Below are the code and all the weights of a small trained network. Each question names an input and a class and asks about switching units off, where a switched-off unit gives its printed mean instead of its output.

import numpy as np


def w(rows, s, z=0):
    codes = np.array(rows[::2]) - 128.0
    scale = np.full(codes.shape[1], s)
    scale[-1] = z or s
    return codes * scale


def f(y):
    return y / 2 * (1 + np.tanh(0.7978845608 * (y + 0.044715 * y**3)))


def log_softmax(a):
    a = a - a.max(-1, keepdims=True)
    return a - np.log(np.exp(a).sum(-1, keepdims=True))


def net(x, mask):
    res = np.array(x, float).reshape(1, 8) / 4 @ E
    y = f(res @ A[0][:, :-1].T + A[0][:, -1])
    res = res + np.where(mask, y, B[0][:, -1]) @ B[0][:, :-1]
    return log_softmax(res[-1] @ U[:, :-1].T + U[:, -1])


A, B = {}, {}
E = w([
[131,107,120,139,153,112,147,114],'x0',
[115,137,134,117,149,115,145,139],'x1',
[77,150,73,231,176,100,39,167],'x2',
[127,121,130,132,142,117,139,123],'x3',
[118,146,133,111,127,132,127,147],'x4',
[137,136,158,141,122,120,120,116],'x5',
[182,181,100,55,224,130,67,13],'x6',
[203,107,97,79,101,4,82,201],'x7',
],0.012)
A[0] = w([
[187,135,76,11,163,36,42,120,53],'n1',
[173,70,125,133,77,52,143,199,130],'n2',
[139,120,130,71,114,47,113,92,167],'n3',
[24,69,164,212,130,192,158,185,189],'n4',
[52,118,51,119,183,200,88,75,124],'n5',
[191,199,131,86,163,221,183,11,181],'n6',
[73,191,80,254,235,128,27,161,235],'n7',
[186,129,125,109,54,95,186,123,184],'n8',
[103,42,180,112,50,64,209,125,193],'n9',
[214,165,112,93,140,41,76,100,59],'n10',
[82,189,100,107,51,188,252,90,221],'n11',
[36,98,205,219,98,229,226,140,227],'n12',
[98,129,92,244,75,12,38,240,153],'n13',
[185,148,87,72,139,76,76,106,75],'n14',
[151,78,180,58,83,148,140,128,253],'n15',
],0.0086,0.0048)
B[0] = w([
[94,90,93,165,55,96,177,99,204],'n1',
[104,133,169,11,198,209,57,209,188],'n2',
[84,87,106,164,118,147,163,134,167],'n3',
[175,133,44,151,92,94,143,80,217],'n4',
[150,161,183,162,147,98,70,80,185],'n5',
[212,5,254,73,218,59,98,177,211],'n6',
[180,197,178,164,100,66,68,76,249],'n7',
[34,117,162,99,149,223,128,148,171],'n8',
[64,153,108,144,129,228,123,164,192],'n9',
[128,133,75,200,64,132,160,81,182],'n10',
[171,80,141,140,119,109,196,107,194],'n11',
[139,108,104,138,76,105,192,66,239],'n12',
[219,80,61,86,142,65,87,199,242],'n13',
[92,113,109,174,88,148,197,92,174],'n14',
[83,59,138,95,121,196,139,85,180],'n15',
],0.009,0.02)
U = w([
[77,71,105,134,82,165,199,34,255],'0',
[205,51,135,56,195,72,59,168,206],'1',
[153,194,38,186,43,64,125,69,82],'2',
[110,210,206,160,202,119,2,30,12],'3',
[41,142,112,80,135,246,81,194,45],'4',
],0.01,0.0022)

Each question gives the input, the list of numbers given to net, and the class t.
The units are the neurons (one row each of A and B). Each row of codes is followed by its name. A weight is (code - 128) times the scale printed after its matrix; where a second scale follows, it is the last column's (A, B and U).
mask holds one flag per neuron, in row order. A switched-off neuron (its flag False) gives its mean, the last column of its row in B, instead of its output. The means were averaged over made-up inputs and are rounded, as every weight is.
A unit's drop is (log p(t) with every unit on - log p(t) with that unit switched off) / (log p(t) with every unit on - log p(t) with every unit switched off).
unit that matters most: the unit with the biggest drop
k most important neurons: the k neurons with the biggest drops, biggest first
drop when u is switched off: that unit's drop, to one decimal
input [6,6,-4,7,8,-5,2,1], class 0: unit that matters most : n13
input [-1,-6,6,-3,-7,-7,-4,1], class 1: 3 most important neurons : (n13 n10 n1)
input [1,-2,2,1,-4,-3,1,5], class 2: 4 most important neurons : (n6 n10 n1 n14)
input [-6,2,0,4,-3,-7,4,1], class 0: 2 most important neurons : (n13 n7)
input [-5,-1,3,4,6,-1,2,0], class 3: 2 most important neurons : (n12 n4)
input [3,0,2,-7,5,7,2,8], class 2: 2 most important neurons : (n10 n6)
input [5,0,1,-5,7,3,2,1], class 2: 2 most important neurons : (n6 n2)
input [6,-4,-5,-8,3,8,2,1], class 0: 3 most important neurons : (n13 n2 n15)
input [1,-7,-8,-2,3,-7,7,-3], class 1: drop when n6 is switched off : 6.7
input [-4,1,2,1,-6,-6,3,-1], class 3: drop when n13 is switched off : 0.2
input [2,2,3,-4,-6,8,2,1], class 2: drop when n6 is switched off : 1.6
